Below is a small trained network, with its code and all its weights. Each question gives an input and a target symbol and asks what happens when units are switched off, that is, made to give their printed mean instead of their output.

import numpy as np


def w(rows, s, z=0):
    codes = np.array(rows[::2]) - 128.0
    scale = np.full(codes.shape[1], s)
    scale[-1] = z or s
    return codes * scale


def norm(h):
    return h / np.sqrt((h * h).mean(-1, keepdims=True) + 1e-5)


def f(y):
    return y / 2 * (1 + np.tanh(0.7978845608 * (y + 0.044715 * y**3)))


def softmax(a):
    e = np.exp(a - a.max(-1, keepdims=True))
    return e / e.sum(-1, keepdims=True)


def log_softmax(a):
    a = a - a.max(-1, keepdims=True)
    return a - np.log(np.exp(a).sum(-1, keepdims=True))


def net(x, mask):
    ids = ['αγεζηθψ'.index(c) for c in x.split()]
    T = len(ids)
    res = E[ids] + P[:T]
    r = norm(res)
    for j in range(3):
        rows = slice(2 * j, 2 * j + 2)
        q, k, v = (r @ M[0][rows].T for M in (Q, K, V))
        z = softmax(np.where(np.tri(T) > 0, q @ k.T / 2**0.5, -1e9)) @ v
        o = O[0][rows]
        res = res + np.where(mask[j], z, o[:, -1]) @ o[:, :-1]
    y = f(norm(res) @ A[0][:, :-1].T + A[0][:, -1])
    res = res + np.where(mask[3:15], y, B[0][:, -1]) @ B[0][:, :-1]
    return log_softmax(norm(res)[-1] @ U[:, :-1].T + U[:, -1])


Q, K, V, O, A, B = {}, {}, {}, {}, {}, {}
E = w([
[109,96,127,148,131],'α',
[114,7,125,64,108],'γ',
[129,121,123,119,102],'ε',
[127,121,123,108,250],'ζ',
[176,174,247,101,123],'η',
[109,61,122,156,146],'θ',
[80,194,149,111,115],'ψ',
],0.026)
P = w([
[145,156,5,130,166],'0',
[97,77,193,64,83],'1',
[95,40,201,93,99],'2',
[88,20,206,117,110],'3',
[84,24,218,128,102],'4',
[88,3,211,145,118],'5',
[74,17,217,145,113],'6',
[74,13,217,152,119],'7',
[69,15,229,147,112],'8',
[73,15,231,147,105],'9',
],0.0064)
Q[0] = w([
[151,173,59,162,164],'head 0',
[51,111,71,122,114],'head 0',
[230,166,144,146,150],'head 1',
[3,98,114,130,55],'head 1',
[168,169,174,158,126],'head 2',
[111,121,207,124,103],'head 2',
],0.017)
K[0] = w([
[187,102,113,40,88],'head 0',
[143,98,79,167,67],'head 0',
[145,140,233,105,126],'head 1',
[121,162,2,169,109],'head 1',
[99,172,216,82,85],'head 2',
[105,156,128,168,138],'head 2',
],0.016)
V[0] = w([
[160,115,125,81,50],'head 0',
[105,95,184,123,185],'head 0',
[15,197,122,220,174],'head 1',
[17,59,254,60,74],'head 1',
[225,88,163,124,192],'head 2',
[85,62,60,186,124],'head 2',
],0.0091)
O[0] = w([
[109,130,145,41,148,65],'head 0',
[101,211,91,132,133,254],'head 0',
[254,115,104,185,118,67],'head 1',
[146,89,37,199,121,234],'head 1',
[91,191,95,92,176,165],'head 2',
[101,204,209,103,75,178],'head 2',
],0.0095,0.0056)
A[0] = w([
[72,71,148,151,144,165],'neuron 0',
[203,157,140,203,147,64],'neuron 1',
[202,188,149,211,158,167],'neuron 2',
[69,102,95,94,26,195],'neuron 3',
[88,139,201,171,201,129],'neuron 4',
[170,36,138,74,135,179],'neuron 5',
[215,214,183,83,156,169],'neuron 6',
[156,113,15,244,46,130],'neuron 7',
[114,25,68,76,131,3],'neuron 8',
[14,109,75,75,127,89],'neuron 9',
[146,13,148,24,52,98],'neuron 10',
[100,129,97,146,60,118],'neuron 11',
],0.011,0.0062)
B[0] = w([
[156,164,121,137,178,248],'neuron 0',
[149,86,166,143,38,149],'neuron 1',
[95,107,202,120,105,198],'neuron 2',
[100,148,56,146,167,254],'neuron 3',
[188,144,69,88,104,249],'neuron 4',
[89,158,159,131,176,190],'neuron 5',
[173,69,102,138,209,179],'neuron 6',
[125,141,48,24,95,217],'neuron 7',
[118,203,252,66,132,144],'neuron 8',
[149,30,212,158,106,218],'neuron 9',
[61,149,154,138,107,207],'neuron 10',
[134,201,143,170,147,157],'neuron 11',
],0.011,0.0064)
U = w([
[168,108,224,218,120,163],'α',
[42,107,110,249,121,56],'γ',
[56,137,172,29,129,4],'ε',
[171,129,146,42,187,145],'ζ',
[60,139,31,95,89,116],'η',
[107,235,138,195,123,140],'θ',
[144,62,122,87,50,217],'ψ',
],0.015,0.0041)

Each question gives the input, a string of symbols that net reads in full, and the target symbol t.
The units are the heads (2 rows each of Q, K, V and O) and the neurons (one row each of A and B). Each row of codes is followed by its name. A weight is (code - 128) times the scale printed after its matrix; where a second scale follows, it is the last column's (O, A, B and U).
mask holds one flag per unit, heads first, then neurons. A switched-off unit (its flag False) gives its mean, the last column of its rows in O or B, instead of its output. The means were averaged over made-up inputs and are rounded, as every weight is.
A unit's drop is (log p(t) with every unit on - log p(t) with that unit switched off) / (log p(t) with every unit on - log p(t) with every unit switched off).
The circuit of an input: a set's keep is (log p(t) with only the set's units on - log p(t) with every unit switched off) / (log p(t) with every unit on - log p(t) with every unit switched off). Starting from the 12 units with the biggest drops (on a tie, the unit counted first), units are removed one at a time, each time the one whose removal leaves the highest keep (on an exact tie, the one counted first), for as long as the keep stays at least 0.8.
units of the circuit, in order: the units of the circuit, biggest drop first
most important unit: the unit with the biggest drop
k most important neurons: the k neurons with the biggest drops, biggest first
drop of u: that unit's drop, to one decimal
input η γ α α ζ η η θ γ ψ, target η: units of the circuit, in order -> head 1; neuron 7
input η ζ γ ψ ζ θ γ η ψ ψ, target η: units of the circuit, in order -> neuron 7; head 2
input ζ α α γ ζ ε ζ ψ, target ζ: 2 most important neurons -> neuron 6; neuron 10
input ψ α ψ, target ψ: units of the circuit, in order -> head 1; head 2; neuron 7
input ε γ θ η η ζ α α γ η, target ψ: most important unit -> head 2
input θ α γ ε θ γ α, target θ: units of the circuit, in order -> neuron 9; head 2; head 1
input θ θ η ψ α ε, target θ: units of the circuit, in order -> neuron 9; neuron 7; head 1
input α γ ζ η α α θ η ψ ψ, target α: units of the circuit, in order -> head 1; head 2; neuron 7
input θ ζ ζ θ, target θ: 2 most important neurons -> neuron 7; neuron 9
input γ η γ α α η ψ η ε, target γ: 2 most important neurons -> neuron 9; neuron 3
input α θ ζ θ α η γ η ε, target α: 2 most important neurons -> neuron 7; neuron 6
input θ θ ε, target θ: 2 most important neurons -> neuron 9; neuron 7
input ζ α η ε ψ ψ, target ζ: 2 most important neurons -> neuron 6; neuron 9
input α ε α η α η η, target ζ: most important unit -> head 0
input γ θ θ η θ η η η θ ψ, target γ: drop of neuron 9 -> 0.4
input ε ε θ ψ α θ γ γ ψ, target ε: drop of neuron 3 -> 0.0
input γ η ε γ η γ η θ γ ε, target γ: drop of head 1 -> 0.4
input η α η, target ζ: drop of head 2 -> 0.0
